Below are the code and all the weights of a small trained network. Each question names an input and a target symbol and asks about switching units off, where a switched-off unit gives its printed mean instead of its output.

import numpy as np


def w(rows, s, z=0):
    codes = np.array(rows[::2]) - 128.0
    scale = np.full(codes.shape[1], s)
    scale[-1] = z or s
    return codes * scale


def norm(h):
    return h / np.sqrt((h * h).mean(-1, keepdims=True) + 1e-5)


def f(y):
    return np.maximum(y, 0)


def softmax(a):
    e = np.exp(a - a.max(-1, keepdims=True))
    return e / e.sum(-1, keepdims=True)


def log_softmax(a):
    a = a - a.max(-1, keepdims=True)
    return a - np.log(np.exp(a).sum(-1, keepdims=True))


def net(x, mask):
    ids = ['βγζηθλμπστφψω'.index(c) for c in x.split()]
    T = len(ids)
    res = E[ids] + P[:T]
    u = 0
    for l in range(2):
        q, k, v = (norm(res) @ M[l].T for M in (Q, K, V))
        z = softmax(np.where(np.tri(T) > 0, q @ k.T / 4**0.5, -1e9)) @ v
        res = res + np.where(mask[u], z, O[l][:, -1]) @ O[l][:, :-1]
        u += 1
        y = f(norm(res) @ A[l][:, :-1].T + A[l][:, -1])
        res = res + np.where(mask[u : u + 4], y, B[l][:, -1]) @ B[l][:, :-1]
        u += 4
    return log_softmax(norm(res)[-1] @ U[:, :-1].T + U[:, -1])


Q, K, V, O, A, B = {}, {}, {}, {}, {}, {}
E = w([
[89,136,99],'β',
[104,129,88],'γ',
[134,144,117],'ζ',
[105,121,109],'η',
[80,148,117],'θ',
[110,122,108],'λ',
[105,105,107],'μ',
[126,138,139],'π',
[90,146,98],'σ',
[121,123,112],'τ',
[124,166,133],'φ',
[90,131,178],'ψ',
[152,4,56],'ω',
],0.018)
P = w([
[202,154,167],'0',
[49,198,2],'1',
[42,171,48],'2',
[53,184,59],'3',
[11,97,102],'4',
[76,167,78],'5',
[75,161,85],'6',
[52,136,122],'7',
[88,149,107],'8',
[73,136,125],'9',
[48,115,116],'10',
[131,148,179],'11',
],0.0092)
Q[0] = w([
[246,79,241],'0.h1',
[156,132,146],'0.h1',
[150,60,72],'0.h1',
[144,75,165],'0.h1',
],0.011)
K[0] = w([
[2,96,29],'0.h1',
[164,42,90],'0.h1',
[101,158,145],'0.h1',
[86,186,59],'0.h1',
],0.0089)
V[0] = w([
[52,201,115],'0.h1',
[15,196,108],'0.h1',
[142,110,254],'0.h1',
[147,91,143],'0.h1',
],0.0089)
O[0] = w([
[138,205,98,255],'0.h1',
[156,252,46,194],'0.h1',
[1,230,191,50],'0.h1',
[83,49,130,36],'0.h1',
],0.0052,0.0024)
A[0] = w([
[196,162,146,123],'0.n1',
[242,102,46,146],'0.n2',
[201,165,189,2],'0.n3',
[254,101,85,138],'0.n4',
],0.0059,0.0025)
B[0] = w([
[54,116,106,164],'0.n1',
[139,79,254,255],'0.n2',
[173,147,136,138],'0.n3',
[95,25,225,205],'0.n4',
],0.0061,0.0021)
Q[1] = w([
[193,3,132],'1.h1',
[242,210,162],'1.h1',
[9,41,105],'1.h1',
[185,80,143],'1.h1',
],0.0043)
K[1] = w([
[87,170,105],'1.h1',
[10,74,154],'1.h1',
[254,182,105],'1.h1',
[143,157,141],'1.h1',
],0.0073)
V[1] = w([
[71,200,139],'1.h1',
[39,80,255],'1.h1',
[187,181,104],'1.h1',
[137,115,63],'1.h1',
],0.018)
O[1] = w([
[49,186,187,253],'1.h1',
[9,138,70,95],'1.h1',
[143,105,212,114],'1.h1',
[245,134,123,163],'1.h1',
],0.014,0.0053)
A[1] = w([
[70,112,67,170],'1.n1',
[176,186,234,99],'1.n2',
[59,238,149,1],'1.n3',
[6,148,170,131],'1.n4',
],0.012,0.0055)
B[1] = w([
[216,162,184,222],'1.n1',
[86,152,5,213],'1.n2',
[159,10,200,191],'1.n3',
[187,39,127,254],'1.n4',
],0.012,0.0086)
U = w([
[126,42,227,55],'β',
[112,117,97,66],'γ',
[82,147,107,80],'ζ',
[105,135,90,87],'η',
[97,250,156,142],'θ',
[97,135,95,110],'λ',
[99,109,122,96],'μ',
[143,155,142,139],'π',
[163,140,150,159],'σ',
[141,118,72,127],'τ',
[90,165,170,255],'φ',
[65,189,159,155],'ψ',
[188,29,86,114],'ω',
],0.013,0.0087)

Each question gives the input, a string of symbols that net reads in full, and the target symbol t.
The units are the heads (4 rows each of Q, K, V and O) and the neurons (one row each of A and B). Each row of codes is followed by its name. A weight is (code - 128) times the scale printed after its matrix; where a second scale follows, it is the last column's (O, A, B and U).
mask holds one flag per unit, layer by layer, with each layer's heads first. A switched-off unit (its flag False) gives its mean, the last column of its rows in O or B, instead of its output. The means were averaged over made-up inputs and are rounded, as every weight is.
A unit's drop is (log p(t) with every unit on - log p(t) with that unit switched off) / (log p(t) with every unit on - log p(t) with every unit switched off).
The circuit of an input: a set's keep is (log p(t) with only the set's units on - log p(t) with every unit switched off) / (log p(t) with every unit on - log p(t) with every unit switched off). Starting from all 10 units, units are removed one at a time, each time the one whose removal leaves the highest keep (on an exact tie, the one counted first), for as long as the keep stays at least 0.8.
circuit, biggest first: the units of the circuit, biggest drop first
k most important neurons: the k neurons with the biggest drops, biggest first
k most important neurons of layer l: the k neurons of layer l with the biggest drops, biggest first
drop when u is switched off: that unit's drop, to one decimal
input η ψ φ π σ τ ω λ ω θ, target ω: circuit, biggest first : 1.h1
input θ ζ ζ π, target θ: circuit, biggest first : 1.h1, 1.n2
input φ ψ β π φ φ η, target β: 3 most important neurons : 1.n4, 1.n3, 0.n2
input φ η φ φ ψ π, target β: 3 most important neurons : 1.n3, 1.n4, 0.n2
input φ τ ζ ω, target β: circuit, biggest first : 0.h1, 1.h1, 1.n2
input θ π π ζ, target θ: circuit, biggest first : 1.h1, 1.n2
input φ ζ θ θ, target β: 2 most important neurons of layer 1 : 1.n3, 1.n4
input φ φ λ β θ ζ η γ θ γ, target β: 3 most important neurons : 1.n4, 1.n3, 0.n2
input θ η σ φ β λ μ σ φ, target θ: 2 most important neurons : 1.n4, 1.n2
input φ ζ λ σ β, target β: 3 most important neurons of layer 1 : 1.n4, 1.n3, 1.n2
input φ φ μ, target β: 2 most important neurons of layer 1 : 1.n4, 1.n3
input φ β φ β λ θ φ θ σ, target β: 3 most important neurons of layer 1 : 1.n3, 1.n4, 1.n2
input ψ φ φ ψ τ μ φ φ η λ ω γ, target φ: drop when 0.h1 is switched off : 1.1
input ψ φ θ θ β θ β φ π η τ η, target φ: circuit, biggest first : 1.h1
input θ τ σ, target θ: drop when 1.h1 is switched off : 0.6
input φ φ ω θ λ φ θ φ ζ, target β: drop when 1.h1 is switched off : 0.3
